Below is a small trained network, with its code and all its weights. Each question gives an input and a target symbol and asks what happens when units are switched off, that is, made to give their printed mean instead of their output.

import numpy as np


def w(rows, s, z=0):
    codes = np.array(rows[::2]) - 128.0
    scale = np.full(codes.shape[1], s)
    scale[-1] = z or s
    return codes * scale


def f(y):
    return y / 2 * (1 + np.tanh(0.7978845608 * (y + 0.044715 * y**3)))


def softmax(a):
    e = np.exp(a - a.max(-1, keepdims=True))
    return e / e.sum(-1, keepdims=True)


def log_softmax(a):
    a = a - a.max(-1, keepdims=True)
    return a - np.log(np.exp(a).sum(-1, keepdims=True))


def net(x, mask):
    ids = ['ΓΠΣβδεζηθμξτφψω'.index(c) for c in x.split()]
    T = len(ids)
    res = E[ids] + P[:T]
    u = 0
    for l in range(2):
        q, k, v = (res @ M[l].T for M in (Q, K, V))
        z = softmax(np.where(np.tri(T) > 0, q @ k.T / 3**0.5, -1e9)) @ v
        res = res + np.where(mask[u], z, O[l][:, -1]) @ O[l][:, :-1]
        u += 1
        y = f(res @ A[l][:, :-1].T + A[l][:, -1])
        res = res + np.where(mask[u : u + 12], y, B[l][:, -1]) @ B[l][:, :-1]
        u += 12
    return log_softmax(res[-1] @ U[:, :-1].T + U[:, -1])


Q, K, V, O, A, B = {}, {}, {}, {}, {}, {}
E = w([
[99,167,129],'Γ',
[93,108,118],'Π',
[77,118,158],'Σ',
[138,114,152],'β',
[151,150,148],'δ',
[140,113,145],'ε',
[164,123,160],'ζ',
[84,117,88],'η',
[135,167,73],'θ',
[132,91,133],'μ',
[132,104,141],'ξ',
[130,77,130],'τ',
[128,61,144],'φ',
[109,73,126],'ψ',
[22,254,123],'ω',
],0.018)
P = w([
[105,135,234],'0',
[104,81,1],'1',
[111,89,15],'2',
[119,90,8],'3',
[80,86,16],'4',
[102,80,30],'5',
],0.0065)
Q[0] = w([
[129,2,162],'0.h1',
[141,197,126],'0.h1',
[174,184,125],'0.h1',
],0.0077)
K[0] = w([
[2,201,149],'0.h1',
[137,45,139],'0.h1',
[216,145,76],'0.h1',
],0.0089)
V[0] = w([
[164,82,170],'0.h1',
[26,165,45],'0.h1',
[218,3,138],'0.h1',
],0.0054)
O[0] = w([
[147,115,153,100],'0.h1',
[143,111,1,255],'0.h1',
[59,18,223,86],'0.h1',
],0.0064,0.0019)
A[0] = w([
[175,71,146,55],'0.n1',
[120,196,36,93],'0.n2',
[144,164,67,88],'0.n3',
[67,3,41,189],'0.n4',
[221,139,77,247],'0.n5',
[202,58,103,210],'0.n6',
[95,137,150,64],'0.n7',
[122,182,166,235],'0.n8',
[112,139,40,91],'0.n9',
[59,69,162,151],'0.n10',
[176,80,232,255],'0.n11',
[177,145,187,99],'0.n12',
],0.0068,0.0064)
B[0] = w([
[162,139,198,116],'0.n1',
[85,77,212,158],'0.n2',
[133,11,221,135],'0.n3',
[216,101,76,254],'0.n4',
[26,86,58,198],'0.n5',
[63,122,64,187],'0.n6',
[150,163,156,114],'0.n7',
[2,167,97,160],'0.n8',
[159,52,174,157],'0.n9',
[60,83,101,155],'0.n10',
[33,118,137,173],'0.n11',
[141,134,183,116],'0.n12',
],0.0059,0.0093)
Q[1] = w([
[231,96,254],'1.h1',
[207,92,214],'1.h1',
[211,167,195],'1.h1',
],0.0094)
K[1] = w([
[214,33,116],'1.h1',
[217,41,38],'1.h1',
[254,60,7],'1.h1',
],0.0074)
V[1] = w([
[116,126,254],'1.h1',
[134,200,107],'1.h1',
[100,51,124],'1.h1',
],0.0096)
O[1] = w([
[245,184,235,252],'1.h1',
[132,197,54,80],'1.h1',
[127,2,218,253],'1.h1',
],0.0094,0.0048)
A[1] = w([
[173,133,62,157],'1.n1',
[36,126,72,79],'1.n2',
[112,179,142,254],'1.n3',
[134,87,142,95],'1.n4',
[251,115,198,91],'1.n5',
[37,161,156,121],'1.n6',
[40,151,59,68],'1.n7',
[48,53,174,122],'1.n8',
[163,97,180,93],'1.n9',
[254,107,67,227],'1.n10',
[8,106,62,145],'1.n11',
[165,119,40,132],'1.n12',
],0.0074,0.0097)
B[1] = w([
[92,171,151,169],'1.n1',
[254,164,122,183],'1.n2',
[21,95,132,180],'1.n3',
[197,148,83,146],'1.n4',
[191,205,141,188],'1.n5',
[136,116,111,142],'1.n6',
[242,161,175,179],'1.n7',
[163,83,43,217],'1.n8',
[176,123,130,165],'1.n9',
[27,172,216,229],'1.n10',
[149,133,54,247],'1.n11',
[113,200,139,184],'1.n12',
],0.0077,0.011)
U = w([
[95,228,102,183],'Γ',
[28,80,58,193],'Π',
[10,104,132,157],'Σ',
[117,149,157,162],'β',
[2,144,161,169],'δ',
[99,132,149,180],'ε',
[171,208,172,82],'ζ',
[182,115,62,2],'η',
[185,162,83,43],'θ',
[111,94,136,200],'μ',
[94,119,141,182],'ξ',
[136,94,126,149],'τ',
[215,128,127,16],'φ',
[73,54,108,114],'ψ',
[126,146,119,52],'ω',
],0.0081,0.0043)

Each question gives the input, a string of symbols that net reads in full, and the target symbol t.
The units are the heads (3 rows each of Q, K, V and O) and the neurons (one row each of A and B). Each row of codes is followed by its name. A weight is (code - 128) times the scale printed after its matrix; where a second scale follows, it is the last column's (O, A, B and U).
mask holds one flag per unit, layer by layer, with each layer's heads first. A switched-off unit (its flag False) gives its mean, the last column of its rows in O or B, instead of its output. The means were averaged over made-up inputs and are rounded, as every weight is.
A unit's drop is (log p(t) with every unit on - log p(t) with that unit switched off) / (log p(t) with every unit on - log p(t) with every unit switched off).
The circuit of an input: a set's keep is (log p(t) with only the set's units on - log p(t) with every unit switched off) / (log p(t) with every unit on - log p(t) with every unit switched off). Starting from the 12 units with the biggest drops (on a tie, the unit counted first), units are removed one at a time, each time the one whose removal leaves the highest keep (on an exact tie, the one counted first), for as long as the keep stays at least 0.8.
units of the circuit, in order: the units of the circuit, biggest drop first
unit that matters most: the unit with the biggest drop
top k neurons: the k neurons with the biggest drops, biggest first
top k neurons in layer l: the k neurons of layer l with the biggest drops, biggest first
drop of u: that unit's drop, to one decimal
input τ ω θ β, target Γ: units of the circuit, in order => (1.h1, 0.h1, 1.n12, 1.n1)
input η ζ Γ Γ ψ Γ, target η: units of the circuit, in order => (1.h1, 1.n2, 1.n10, 1.n11)
input ζ τ Π δ φ δ, target ζ: units of the circuit, in order => (1.h1, 0.h1, 1.n5, 0.n4)
input η Π Γ Γ η, target η: units of the circuit, in order => (1.h1, 1.n2, 1.n7, 1.n11)
input ξ ω Π μ, target Γ: top 2 neurons => (0.n5, 1.n12)
input Π τ β Σ η ψ, target Π: units of the circuit, in order => (1.h1)
input φ Γ θ, target φ: units of the circuit, in order => (1.h1, 0.n11, 0.h1, 1.n5)
input δ φ Γ θ δ η, target δ: top 2 neurons => (1.n10, 0.n4)
input φ η μ ζ δ, target φ: top 2 neurons in layer 0 => (0.n11, 0.n10)
input η Γ Γ ζ ε, target η: top 3 neurons => (1.n2, 1.n7, 1.n11)
input ζ φ η Π ψ, target ζ: top 2 neurons => (0.n4, 1.n5)
input ζ φ δ ζ, target ζ: top 2 neurons => (1.n5, 0.n4)
input η Γ θ τ φ, target η: top 2 neurons => (1.n2, 1.n7)
input δ Γ ξ β, target δ: unit that matters most => 1.h1
input ζ θ η β Π, target ζ: top 3 neurons => (0.n4, 1.n5, 0.n11)
input φ ζ β, target φ: top 2 neurons => (0.n11, 1.n5)
input ζ Π ξ τ Γ η, target ζ: top 3 neurons => (0.n4, 1.n5, 0.n11)
input η Σ Σ Π Γ Π, target η: top 3 neurons in layer 1 => (1.n2, 1.n7, 1.n11)
input ω Π Π ξ, target Γ: top 2 neurons => (1.n12, 0.n5)
input η Γ φ τ δ δ, target η: drop of 1.n2 => 0.5
input Π ψ ε, target Π: top neuron => (1.n5)
input ζ Σ φ θ ζ θ, target ζ: drop of 0.n4 => 0.3
input ω ω ω Π Π θ, target Γ: drop of 1.h1 => 2.2
input η η τ Π ψ ξ, target η: top 3 neurons => (1.n2, 1.n7, 1.n11)
input ζ η τ, target ζ: top 2 neurons => (0.n4, 1.n5)
